Below is a small trained network, with its code and all its weights. Each question gives an input and a class and asks what happens when units are switched off, that is, made to give their printed mean instead of their output.

import numpy as np


def w(rows, s, z=0):
    codes = np.array(rows[::2]) - 128.0
    scale = np.full(codes.shape[1], s)
    scale[-1] = z or s
    return codes * scale


def norm(h):
    return h / np.sqrt((h * h).mean(-1, keepdims=True) + 1e-5)


def f(y):
    return y / 2 * (1 + np.tanh(0.7978845608 * (y + 0.044715 * y**3)))


def log_softmax(a):
    a = a - a.max(-1, keepdims=True)
    return a - np.log(np.exp(a).sum(-1, keepdims=True))


def net(x, mask):
    res = np.array(x, float).reshape(1, 4) / 4 @ E
    u = 0
    for l in range(2):
        y = f(norm(res) @ A[l][:, :-1].T + A[l][:, -1])
        res = res + np.where(mask[u : u + 14], y, B[l][:, -1]) @ B[l][:, :-1]
        u += 14
    return log_softmax(norm(res)[-1] @ U[:, :-1].T + U[:, -1])


A, B = {}, {}
E = w([
[130,233,65,255,103,103,186,119],'x0',
[117,145,174,121,65,153,163,80],'x1',
[107,119,64,98,138,91,124,26],'x2',
[147,134,126,135,173,202,122,85],'x3',
],0.0079)
A[0] = w([
[210,135,164,121,62,179,128,212,38],'0.n1',
[185,186,170,124,57,120,72,219,41],'0.n2',
[57,91,34,67,111,45,149,52,49],'0.n3',
[136,128,121,134,93,180,156,254,39],'0.n4',
[155,87,60,155,175,138,92,206,87],'0.n5',
[57,61,194,35,162,68,116,176,66],'0.n6',
[82,183,158,38,23,153,172,93,3],'0.n7',
[73,124,179,150,59,158,161,78,68],'0.n8',
[119,127,202,111,58,170,174,100,71],'0.n9',
[117,71,43,148,188,69,53,172,47],'0.n10',
[61,126,112,75,54,39,144,178,65],'0.n11',
[126,164,141,136,179,236,107,86,79],'0.n12',
[134,126,78,158,87,128,219,161,70],'0.n13',
[146,120,136,111,48,47,130,177,34],'0.n14',
],0.0078,0.006)
B[0] = w([
[211,145,114,95,164,88,190,92,178],'0.n1',
[166,136,105,114,153,120,166,104,169],'0.n2',
[201,125,81,77,178,99,210,64,242],'0.n3',
[177,150,142,107,164,88,184,63,174],'0.n4',
[123,193,188,165,176,102,49,90,162],'0.n5',
[100,131,86,84,85,218,104,156,255],'0.n6',
[70,183,235,167,176,130,101,113,165],'0.n7',
[118,177,176,134,192,82,69,121,167],'0.n8',
[78,161,187,117,171,87,50,111,183],'0.n9',
[104,204,211,188,202,135,68,111,171],'0.n10',
[172,48,143,221,141,139,65,99,172],'0.n11',
[159,11,108,171,106,107,99,116,173],'0.n12',
[103,168,112,157,89,83,81,174,163],'0.n13',
[144,16,108,204,110,81,124,105,141],'0.n14',
],0.011,0.0047)
A[1] = w([
[218,139,224,153,128,152,206,247,77],'1.n1',
[90,136,217,136,54,128,185,80,71],'1.n2',
[167,159,110,225,126,104,120,88,173],'1.n3',
[75,229,154,129,144,100,52,158,102],'1.n4',
[169,8,118,192,111,81,89,142,67],'1.n5',
[152,16,104,228,86,205,93,97,77],'1.n6',
[134,113,168,202,184,182,64,76,128],'1.n7',
[56,180,64,161,74,119,158,179,46],'1.n8',
[172,125,117,69,121,96,220,89,255],'1.n9',
[108,202,59,186,78,144,153,146,17],'1.n10',
[66,118,110,110,68,231,131,141,34],'1.n11',
[43,130,68,134,128,117,181,68,75],'1.n12',
[33,137,105,85,86,200,133,134,36],'1.n13',
[224,136,136,117,166,180,213,95,90],'1.n14',
],0.011,0.0068)
B[1] = w([
[164,102,25,96,214,73,143,22,169],'1.n1',
[122,138,135,242,238,99,48,89,137],'1.n2',
[96,74,145,71,117,173,104,160,248],'1.n3',
[76,187,155,97,121,132,135,86,191],'1.n4',
[63,114,135,192,57,113,251,142,153],'1.n5',
[24,64,91,176,80,71,165,190,173],'1.n6',
[106,126,179,174,60,93,151,123,204],'1.n7',
[113,68,150,79,73,233,105,166,155],'1.n8',
[152,177,122,163,108,126,151,188,255],'1.n9',
[128,16,171,74,106,214,64,177,166],'1.n10',
[137,147,62,125,64,171,103,179,146],'1.n11',
[198,104,169,117,187,108,118,122,158],'1.n12',
[115,167,89,146,94,194,95,220,141],'1.n13',
[120,159,73,104,96,55,193,171,202],'1.n14',
],0.011,0.0099)
U = w([
[141,104,90,44,75,222,60,205,123],'0',
[225,143,57,94,190,57,213,48,102],'1',
[69,206,215,219,210,102,46,94,82],'2',
[67,6,96,229,62,47,178,155,2],'3',
[67,209,122,127,59,82,178,181,195],'4',
],0.016,0.0079)

Each question gives the input, the list of numbers given to net, and the class t.
The units are the neurons (one row each of A and B). Each row of codes is followed by its name. A weight is (code - 128) times the scale printed after its matrix; where a second scale follows, it is the last column's (A, B and U).
mask holds one flag per neuron, layer by layer. A switched-off neuron (its flag False) gives its mean, the last column of its row in B, instead of its output. The means were averaged over made-up inputs and are rounded, as every weight is.
A unit's drop is (log p(t) with every unit on - log p(t) with that unit switched off) / (log p(t) with every unit on - log p(t) with every unit switched off).
The circuit of an input: a set's keep is (log p(t) with only the set's units on - log p(t) with every unit switched off) / (log p(t) with every unit on - log p(t) with every unit switched off). Starting from the 12 units with the biggest drops (on a tie, the unit counted first), units are removed one at a time, each time the one whose removal leaves the highest keep (on an exact tie, the one counted first), for as long as the keep stays at least 0.8.
circuit, biggest first: the units of the circuit, biggest drop first
k most important neurons: the k neurons with the biggest drops, biggest first
top k neurons in layer l: the k neurons of layer l with the biggest drops, biggest first
drop when u is switched off: that unit's drop, to one decimal
input [-1,-7,-6,2], class 2: circuit, biggest first : [0.n5]
input [-6,5,-6,7], class 3: circuit, biggest first : [0.n12; 1.n6]
input [6,2,-7,-1], class 1: 3 most important neurons : [1.n1; 0.n4; 0.n1]
input [8,7,-1,-3], class 0: top 2 neurons in layer 1 : [1.n8; 1.n10]
input [-6,-1,-2,-8], class 3: 4 most important neurons : [0.n11; 0.n14; 1.n6; 1.n5]
input [-7,-8,-3,8], class 2: top 2 neurons in layer 1 : [1.n3; 1.n7]
input [7,5,-1,-8], class 3: top 3 neurons in layer 0 : [0.n14; 0.n11; 0.n6]
input [-4,6,6,4], class 1: 2 most important neurons : [0.n3; 0.n10]
input [-6,-3,-2,-7], class 3: top 3 neurons in layer 1 : [1.n6; 1.n5; 1.n3]
input [5,-6,5,-4], class 2: 2 most important neurons : [0.n10; 0.n6]
input [-3,-2,-7,7], class 1: 2 most important neurons : [0.n1; 1.n1]
input [6,-6,2,7], class 3: 3 most important neurons : [0.n12; 1.n7; 1.n6]
input [-3,6,-6,6], class 1: top 2 neurons in layer 0 : [0.n1; 0.n5]
input [6,1,0,7], class 3: circuit, biggest first : [0.n12]
input [3,-7,-6,-5], class 2: 3 most important neurons : [0.n5; 0.n10; 0.n3]
input [2,0,-3,4], class 3: top 2 neurons in layer 0 : [0.n12; 0.n3]
input [6,1,-3,-6], class 0: top 3 neurons in layer 1 : [1.n8; 1.n10; 1.n3]
input [-5,7,5,-5], class 2: drop when 0.n7 is switched off : 0.8
input [-3,-6,2,-3], class 2: drop when 0.n10 is switched off : 0.6
input [0,-2,-4,-6], class 3: top neuron in layer 0 : [0.n14]
input [-2,5,-4,8], class 3: drop when 0.n12 is switched off : 1.2
input [-2,0,-7,-6], class 1: top 2 neurons in layer 0 : [0.n1; 0.n4]
